Below is a small trained network, with its code and all its weights. Each question gives an input and a target symbol and asks what happens when units are switched off, that is, made to give their printed mean instead of their output.

import numpy as np


def w(rows, s, z=0):
    codes = np.array(rows[::2]) - 128.0
    scale = np.full(codes.shape[1], s)
    scale[-1] = z or s
    return codes * scale


def f(y):
    return y / 2 * (1 + np.tanh(0.7978845608 * (y + 0.044715 * y**3)))


def softmax(a):
    e = np.exp(a - a.max(-1, keepdims=True))
    return e / e.sum(-1, keepdims=True)


def log_softmax(a):
    a = a - a.max(-1, keepdims=True)
    return a - np.log(np.exp(a).sum(-1, keepdims=True))


def net(x, mask):
    ids = ['αβγζημπτψω'.index(c) for c in x.split()]
    T = len(ids)
    res = E[ids] + P[:T]
    u = 0
    for l in range(2):
        r = res
        for j in range(2):
            rows = slice(2 * j, 2 * j + 2)
            q, k, v = (r @ M[l][rows].T for M in (Q, K, V))
            z = softmax(np.where(np.tri(T) > 0, q @ k.T / 2**0.5, -1e9)) @ v
            o = O[l][rows]
            res = res + np.where(mask[u + j], z, o[:, -1]) @ o[:, :-1]
        u += 2
        y = f(res @ A[l][:, :-1].T + A[l][:, -1])
        res = res + np.where(mask[u : u + 12], y, B[l][:, -1]) @ B[l][:, :-1]
        u += 12
    return log_softmax(res[-1] @ U[:, :-1].T + U[:, -1])


Q, K, V, O, A, B = {}, {}, {}, {}, {}, {}
E = w([
[37,193,103,165,35,171,162,118],'α',
[84,79,119,64,56,110,96,127],'β',
[241,140,52,121,41,207,221,98],'γ',
[191,96,32,231,143,63,34,180],'ζ',
[166,93,248,144,85,143,155,161],'η',
[39,139,106,130,105,42,152,151],'μ',
[133,130,117,65,217,138,190,238],'π',
[174,96,103,108,88,40,198,197],'τ',
[213,211,205,204,170,91,189,172],'ψ',
[118,201,211,101,165,126,71,82],'ω',
],0.016)
P = w([
[56,253,214,26,5,38,32,241],'0',
[121,85,121,152,99,125,170,143],'1',
[140,86,130,138,102,127,166,146],'2',
[152,91,120,140,111,112,162,119],'3',
[156,87,126,140,105,104,160,122],'4',
[162,102,121,134,99,114,162,133],'5',
[171,102,124,125,105,118,154,128],'6',
[165,94,121,133,107,102,163,130],'7',
[176,103,121,117,96,104,161,127],'8',
[169,107,117,108,86,107,170,138],'9',
[163,106,129,108,79,112,164,136],'10',
[173,116,118,99,80,109,163,141],'11',
],0.0052)
Q[0] = w([
[84,157,2,147,95,117,113,168],'L0H1',
[117,204,180,61,52,102,173,154],'L0H1',
[109,88,90,121,84,43,116,171],'L0H2',
[133,135,69,128,19,107,190,161],'L0H2',
],0.011)
K[0] = w([
[141,110,119,217,171,107,74,158],'L0H1',
[99,225,155,28,75,65,68,196],'L0H1',
[90,114,89,120,117,144,49,203],'L0H2',
[140,46,27,254,117,154,98,157],'L0H2',
],0.01)
V[0] = w([
[92,124,165,137,125,124,98,201],'L0H1',
[112,115,141,168,136,134,124,125],'L0H1',
[109,121,162,79,129,139,253,65],'L0H2',
[155,97,82,172,143,144,147,70],'L0H2',
],0.0073)
O[0] = w([
[168,157,158,114,122,6,8,166,254],'L0H1',
[95,189,101,131,88,119,69,191,107],'L0H1',
[1,97,104,177,30,132,185,214,85],'L0H2',
[160,119,195,126,130,195,227,51,91],'L0H2',
],0.0058,0.005)
A[0] = w([
[186,159,218,99,89,135,115,110,223],'L0N1',
[136,180,65,166,114,171,94,58,131],'L0N2',
[117,167,73,191,30,208,121,118,48],'L0N3',
[92,65,156,113,135,13,108,152,215],'L0N4',
[125,176,82,141,25,185,93,91,102],'L0N5',
[122,56,93,114,55,105,156,128,79],'L0N6',
[103,124,2,107,169,178,176,185,160],'L0N7',
[170,149,117,104,176,105,71,80,70],'L0N8',
[152,143,238,195,85,149,155,119,137],'L0N9',
[98,98,38,181,80,77,165,165,167],'L0N10',
[90,138,170,101,192,146,144,53,200],'L0N11',
[179,89,175,65,133,93,149,81,254],'L0N12',
],0.0095,0.005)
B[0] = w([
[135,194,74,154,143,135,106,129,187],'L0N1',
[114,82,108,94,138,84,165,193,140],'L0N2',
[90,91,123,179,123,209,180,164,156],'L0N3',
[186,162,87,63,61,172,172,150,247],'L0N4',
[67,82,73,116,180,185,155,164,157],'L0N5',
[162,169,53,139,95,228,43,102,162],'L0N6',
[255,175,204,168,183,114,70,118,142],'L0N7',
[127,90,26,123,136,89,126,150,154],'L0N8',
[186,148,135,130,157,99,62,188,163],'L0N9',
[113,175,178,65,59,147,219,96,214],'L0N10',
[126,153,95,182,111,141,81,211,136],'L0N11',
[85,142,83,156,139,155,122,207,185],'L0N12',
],0.0085,0.014)
Q[1] = w([
[223,76,254,183,54,175,157,125],'L1H1',
[163,90,132,233,203,96,90,156],'L1H1',
[176,188,119,114,125,131,111,119],'L1H2',
[156,176,115,113,143,87,75,202],'L1H2',
],0.0099)
K[1] = w([
[210,2,151,182,129,156,112,33],'L1H1',
[142,62,74,155,161,84,128,198],'L1H1',
[174,133,135,118,100,76,152,130],'L1H2',
[110,122,101,95,112,72,85,144],'L1H2',
],0.01)
V[1] = w([
[160,211,124,146,144,157,77,82],'L1H1',
[73,164,2,77,242,124,117,126],'L1H1',
[144,202,164,94,101,150,114,142],'L1H2',
[91,215,180,107,135,202,103,142],'L1H2',
],0.007)
O[1] = w([
[127,137,86,148,37,107,160,37,126],'L1H1',
[158,49,245,166,71,118,142,74,108],'L1H1',
[128,92,91,133,141,41,83,170,251],'L1H2',
[141,99,140,178,164,125,75,96,167],'L1H2',
],0.011,0.013)
A[1] = w([
[99,188,68,163,75,98,139,146,156],'L1N1',
[193,163,188,178,173,72,149,142,48],'L1N2',
[100,76,120,166,201,64,80,135,154],'L1N3',
[129,149,91,112,120,68,169,88,55],'L1N4',
[112,59,161,127,64,152,122,69,102],'L1N5',
[110,104,135,111,146,135,74,196,126],'L1N6',
[138,117,138,79,170,157,183,179,218],'L1N7',
[177,64,90,182,185,76,95,116,245],'L1N8',
[112,164,89,90,130,114,185,70,186],'L1N9',
[68,95,199,154,75,44,65,82,105],'L1N10',
[87,150,144,2,235,103,153,119,142],'L1N11',
[139,210,105,203,185,94,109,104,2],'L1N12',
],0.01,0.0064)
B[1] = w([
[133,80,191,149,160,131,147,130,253],'L1N1',
[99,105,57,123,147,72,149,113,156],'L1N2',
[171,174,147,73,136,191,152,141,164],'L1N3',
[125,85,155,84,206,108,143,108,164],'L1N4',
[72,135,85,132,131,101,68,143,143],'L1N5',
[142,101,145,121,58,166,118,77,176],'L1N6',
[137,225,108,147,99,107,126,84,174],'L1N7',
[66,162,173,161,115,145,83,114,188],'L1N8',
[120,75,154,137,96,116,156,146,168],'L1N9',
[150,125,103,71,194,201,134,124,144],'L1N10',
[187,116,163,191,140,151,148,8,161],'L1N11',
[75,58,84,90,149,147,182,120,155],'L1N12',
],0.011,0.025)
U = w([
[111,233,126,75,107,74,103,106,209],'α',
[143,133,212,205,154,94,62,223,237],'β',
[18,149,146,124,61,122,154,96,133],'γ',
[100,93,37,14,59,133,123,87,47],'ζ',
[86,108,84,103,172,85,123,176,128],'η',
[134,146,175,23,175,194,122,141,20],'μ',
[146,195,131,49,146,85,141,254,136],'π',
[183,100,88,157,153,152,129,124,95],'τ',
[138,101,209,98,121,126,158,95,120],'ψ',
[105,73,127,191,119,122,82,52,3],'ω',
],0.0081,0.003)

Each question gives the input, a string of symbols that net reads in full, and the target symbol t.
The units are the heads (2 rows each of Q, K, V and O) and the neurons (one row each of A and B). Each row of codes is followed by its name. A weight is (code - 128) times the scale printed after its matrix; where a second scale follows, it is the last column's (O, A, B and U).
mask holds one flag per unit, layer by layer, with each layer's heads first. A switched-off unit (its flag False) gives its mean, the last column of its rows in O or B, instead of its output. The means were averaged over made-up inputs and are rounded, as every weight is.
A unit's drop is (log p(t) with every unit on - log p(t) with that unit switched off) / (log p(t) with every unit on - log p(t) with every unit switched off).
The circuit of an input: a set's keep is (log p(t) with only the set's units on - log p(t) with every unit switched off) / (log p(t) with every unit on - log p(t) with every unit switched off). Starting from the 12 units with the biggest drops (on a tie, the unit counted first), units are removed one at a time, each time the one whose removal leaves the highest keep (on an exact tie, the one counted first), for as long as the keep stays at least 0.8.
circuit, biggest first: the units of the circuit, biggest drop first
unit that matters most: the unit with the biggest drop
k most important neurons: the k neurons with the biggest drops, biggest first
k most important neurons of layer l: the k neurons of layer l with the biggest drops, biggest first
which heads matter: for each layer, one digit per head in row order, 1 if its drop is at least 0.15 and else 0, layers parted by /
input ζ μ β γ α μ, target ζ: most important neuron => L0N8
input η ω β γ μ α ζ μ α α τ, target η: 4 most important neurons of layer 0 => L0N9, L0N4, L0N1, L0N12
input ω μ ζ α μ, target ω: circuit, biggest first => L0H2, L1H1, L0N1, L1N5
input ω ζ ψ μ ψ π η μ α τ, target ω: circuit, biggest first => L0H2, L1H1, L0N10, L1N8
input ζ β μ μ η μ τ μ α, target ζ: which heads matter => 01 / 11
input μ α α ω ζ β α α ω, target μ: 3 most important neurons of layer 0 => L0N4, L0N10, L0N1
input ζ μ β μ ω μ π τ α ζ, target ω: circuit, biggest first => L0H2, L1H1, L0N10, L0N8
input ω μ β α τ ζ γ π α, target ω: circuit, biggest first => L0H2, L1H1, L0N4
input α β μ α μ α μ ω α π μ γ, target τ: which heads matter => 01 / 00
input π ζ α α π γ γ η ψ μ α, target π: 2 most important neurons => L0N2, L0N8
input τ ζ α η η β β τ μ α, target τ: 4 most important neurons => L0N8, L0N2, L1N11, L1N8
input η η π η ψ ζ μ μ μ π η α, target η: which heads matter => 11 / 10
input μ ζ η γ, target μ: which heads matter => 11 / 01
input α β μ ω τ α ζ π α ψ, target α: 2 most important neurons of layer 1 => L1N1, L1N2
input η ψ ζ μ μ ω α μ μ, target η: 4 most important neurons => L0N9, L0N4, L0N1, L0N8
input η η β α μ μ μ γ μ ζ, target η: which heads matter => 11 / 11
input η μ ζ α μ μ, target η: 4 most important neurons => L0N9, L0N1, L0N4, L0N8
input γ η μ ζ μ β μ η, target γ: unit that matters most => L1H2
input ψ ω μ π γ α μ ζ, target ψ: which heads matter => 01 / 11
input ψ μ γ α α η α η, target β: 3 most important neurons => L1N8, L0N6, L0N5
input η τ α μ η ω, target μ: unit that matters most => L1N3
input μ β η μ ω ζ μ π μ, target μ: 2 most important neurons => L1N3, L0N4
input η η μ ψ π ζ β β, target η: 4 most important neurons of layer 0 => L0N1, L0N8, L0N9, L0N4
input ζ ψ α ψ η μ μ β ψ ψ η π, target ζ: 3 most important neurons of layer 1 => L1N5, L1N2, L1N1
input η ψ ζ μ α μ β ω, target η: 4 most important neurons => L0N9, L0N4, L0N8, L0N1
input μ ω η ω α β τ α η α μ τ, target π: 2 most important neurons of layer 0 => L0N6, L0N10
input α ζ α ω β, target α: most important neuron of layer 1 => L1N7
input ζ ψ μ β π α γ π ψ, target ζ: 2 most important neurons => L1N2, L1N10
input ω ω μ μ ω β μ ω ζ μ β ζ, target ω: 2 most important neurons => L1N8, L0N8
input β ψ π ω μ β β μ μ β η τ, target π: 2 most important neurons of layer 0 => L0N10, L0N6
